Below is a small trained network, with its code and all its weights. Each question gives an input and a target symbol and asks what happens when units are switched off, that is, made to give their printed mean instead of their output.

import numpy as np


def w(rows, s, z=0):
    codes = np.array(rows[::2]) - 128.0
    scale = np.full(codes.shape[1], s)
    scale[-1] = z or s
    return codes * scale


def f(y):
    return y / 2 * (1 + np.tanh(0.7978845608 * (y + 0.044715 * y**3)))


def softmax(a):
    e = np.exp(a - a.max(-1, keepdims=True))
    return e / e.sum(-1, keepdims=True)


def log_softmax(a):
    a = a - a.max(-1, keepdims=True)
    return a - np.log(np.exp(a).sum(-1, keepdims=True))


def net(x, mask):
    ids = ['ΔΞαεηθω'.index(c) for c in x.split()]
    T = len(ids)
    res = E[ids] + P[:T]
    u = 0
    for l in range(2):
        q, k, v = (res @ M[l].T for M in (Q, K, V))
        z = softmax(np.where(np.tri(T) > 0, q @ k.T / 2**0.5, -1e9)) @ v
        res = res + np.where(mask[u], z, O[l][:, -1]) @ O[l][:, :-1]
        u += 1
        y = f(res @ A[l][:, :-1].T + A[l][:, -1])
        res = res + np.where(mask[u : u + 12], y, B[l][:, -1]) @ B[l][:, :-1]
        u += 12
    return log_softmax(res[-1] @ U[:, :-1].T + U[:, -1])


Q, K, V, O, A, B = {}, {}, {}, {}, {}, {}
E = w([
[78,125,65],'Δ',
[210,130,97],'Ξ',
[143,122,167],'α',
[239,101,55],'ε',
[87,105,102],'η',
[82,111,79],'θ',
[91,164,3],'ω',
],0.012)
P = w([
[254,103,113],'0',
[112,27,145],'1',
[77,173,142],'2',
[166,138,122],'3',
[109,39,119],'4',
[91,190,165],'5',
[159,137,120],'6',
[115,45,127],'7',
[99,199,171],'8',
[136,138,126],'9',
[113,42,119],'10',
[99,203,175],'11',
[133,137,130],'12',
[115,36,121],'13',
],0.011)
Q[0] = w([
[129,108,117],'L0H0',
[130,3,121],'L0H0',
],0.015)
K[0] = w([
[204,123,135],'L0H0',
[211,99,1],'L0H0',
],0.0087)
V[0] = w([
[122,105,82],'L0H0',
[180,253,31],'L0H0',
],0.0067)
O[0] = w([
[81,137,118,205],'L0H0',
[140,100,6,254],'L0H0',
],0.011,0.0015)
A[0] = w([
[159,145,160,150],'L0N0',
[56,110,81,164],'L0N1',
[77,196,210,218],'L0N2',
[211,205,105,62],'L0N3',
[173,208,96,4],'L0N4',
[110,44,102,100],'L0N5',
[207,65,186,78],'L0N6',
[2,110,161,180],'L0N7',
[188,43,227,146],'L0N8',
[211,156,202,178],'L0N9',
[63,28,107,150],'L0N10',
[176,59,105,74],'L0N11',
],0.011,0.0024)
B[0] = w([
[155,98,196,131],'L0N0',
[175,138,196,221],'L0N1',
[81,160,155,185],'L0N2',
[147,178,105,169],'L0N3',
[112,186,71,138],'L0N4',
[131,63,112,224],'L0N5',
[161,51,173,168],'L0N6',
[254,82,155,197],'L0N7',
[138,74,103,176],'L0N8',
[202,61,160,174],'L0N9',
[145,97,118,254],'L0N10',
[71,71,50,220],'L0N11',
],0.0064,0.0044)
Q[1] = w([
[149,90,94],'L1H0',
[118,255,139],'L1H0',
],0.0093)
K[1] = w([
[188,187,127],'L1H0',
[101,245,93],'L1H0',
],0.011)
V[1] = w([
[254,152,170],'L1H0',
[130,126,96],'L1H0',
],0.008)
O[1] = w([
[238,129,248,252],'L1H0',
[147,180,121,248],'L1H0',
],0.014,0.0018)
A[1] = w([
[169,60,13,179],'L1N0',
[149,135,191,118],'L1N1',
[204,72,191,68],'L1N2',
[32,110,95,78],'L1N3',
[206,112,86,152],'L1N4',
[104,100,102,135],'L1N5',
[98,200,247,126],'L1N6',
[191,192,112,1],'L1N7',
[205,191,206,53],'L1N8',
[157,192,140,119],'L1N9',
[146,130,121,112],'L1N10',
[123,45,132,54],'L1N11',
],0.012,0.005)
B[1] = w([
[150,94,186,249],'L1N0',
[200,97,47,169],'L1N1',
[140,221,97,216],'L1N2',
[126,255,67,155],'L1N3',
[20,162,188,199],'L1N4',
[189,199,118,152],'L1N5',
[57,123,197,169],'L1N6',
[33,22,222,140],'L1N7',
[70,61,60,199],'L1N8',
[25,234,183,146],'L1N9',
[49,99,135,133],'L1N10',
[82,196,162,170],'L1N11',
],0.0054,0.016)
U = w([
[166,132,125,36],'Δ',
[125,118,206,181],'Ξ',
[246,162,164,198],'α',
[160,57,159,6],'ε',
[172,97,147,98],'η',
[165,105,120,137],'θ',
[147,184,134,38],'ω',
],0.014,0.0023)

Each question gives the input, a string of symbols that net reads in full, and the target symbol t.
The units are the heads (2 rows each of Q, K, V and O) and the neurons (one row each of A and B). Each row of codes is followed by its name. A weight is (code - 128) times the scale printed after its matrix; where a second scale follows, it is the last column's (O, A, B and U).
mask holds one flag per unit, layer by layer, with each layer's heads first. A switched-off unit (its flag False) gives its mean, the last column of its rows in O or B, instead of its output. The means were averaged over made-up inputs and are rounded, as every weight is.
A unit's drop is (log p(t) with every unit on - log p(t) with that unit switched off) / (log p(t) with every unit on - log p(t) with every unit switched off).
The circuit of an input: a set's keep is (log p(t) with only the set's units on - log p(t) with every unit switched off) / (log p(t) with every unit on - log p(t) with every unit switched off). Starting from the 12 units with the biggest drops (on a tie, the unit counted first), units are removed one at a time, each time the one whose removal leaves the highest keep (on an exact tie, the one counted first), for as long as the keep stays at least 0.8.
units of the circuit, in order: the units of the circuit, biggest drop first
top k neurons: the k neurons with the biggest drops, biggest first
k most important neurons of layer l: the k neurons of layer l with the biggest drops, biggest first
drop when u is switched off: that unit's drop, to one decimal
input α ε α θ η α Δ Δ θ α α ω ε α, target α: units of the circuit, in order -> [L1H0, L1N2, L0N6]
input α α η α ε α Ξ Δ, target α: units of the circuit, in order -> [L1H0, L0N9, L0N6]
input α Ξ α ε θ η θ Ξ, target α: units of the circuit, in order -> [L1H0]
input ω Ξ α θ θ, target ω: top 2 neurons -> [L1N3, L0N11]
input α ε η ω Ξ ω Ξ ε Ξ η θ, target α: units of the circuit, in order -> [L0N9, L1H0, L1N2]
input α α ε Ξ α Δ Ξ Ξ α ε η, target α: units of the circuit, in order -> [L1H0, L0N9, L0H0]
input θ α ε η ω α ω Δ α α Ξ ε, target Ξ: 3 most important neurons of layer 1 -> [L1N7, L1N9, L1N4]
input α α α α η Ξ α Ξ α α θ α η ω, target α: units of the circuit, in order -> [L1H0, L0N9, L0N6]
input ω θ α η Ξ θ α Ξ ω ω ε, target ω: 2 most important neurons of layer 1 -> [L1N3, L1N5]
input α ω θ Ξ ε η α α α Δ α ω ω ε, target α: units of the circuit, in order -> [L1H0, L0N9]
input ω θ ω ω α η α ε ε Ξ ω, target ω: 3 most important neurons of layer 1 -> [L1N3, L1N5, L1N8]
input ω θ α α α θ θ Ξ α Δ Ξ Ξ Ξ Ξ, target ω: 4 most important neurons of layer 0 -> [L0N11, L0N5, L0N7, L0N10]
input α ε Ξ θ Δ θ α α, target α: 3 most important neurons of layer 1 -> [L1N2, L1N1, L1N7]
input α ω Ξ Ξ Ξ α ε ω, target α: top neuron -> [L1N2]
input ω α α ε Ξ, target ω: 3 most important neurons of layer 0 -> [L0N11, L0N7, L0N5]
input ω ω η θ η ε η α, target ω: 2 most important neurons of layer 1 -> [L1N3, L1N5]
input α α η α Δ ω Ξ ε Δ ω ε, target α: 3 most important neurons of layer 0 -> [L0N9, L0N6, L0N0]
input ω θ Ξ η α ω Δ θ α Δ α Ξ Ξ α, target ω: 3 most important neurons of layer 1 -> [L1N3, L1N5, L1N11]
input α ε θ Ξ θ Ξ Ξ θ Δ θ Ξ Ξ, target Ξ: 3 most important neurons of layer 1 -> [L1N7, L1N9, L1N6]
input α θ α η θ, target α: top neuron -> [L1N2]
input α θ α α Ξ, target α: drop when L1N1 is switched off -> 0.2
input α ε α Ξ α Ξ α ε Ξ α η, target α: drop when L0N6 is switched off -> 0.2
input ω η Ξ Ξ η ω η Δ α α θ α θ θ, target ω: drop when L0H0 is switched off -> 1.4
input Ξ θ θ α η ε ω α Ξ η η ε, target Ξ: drop when L0N4 is switched off -> 0.1
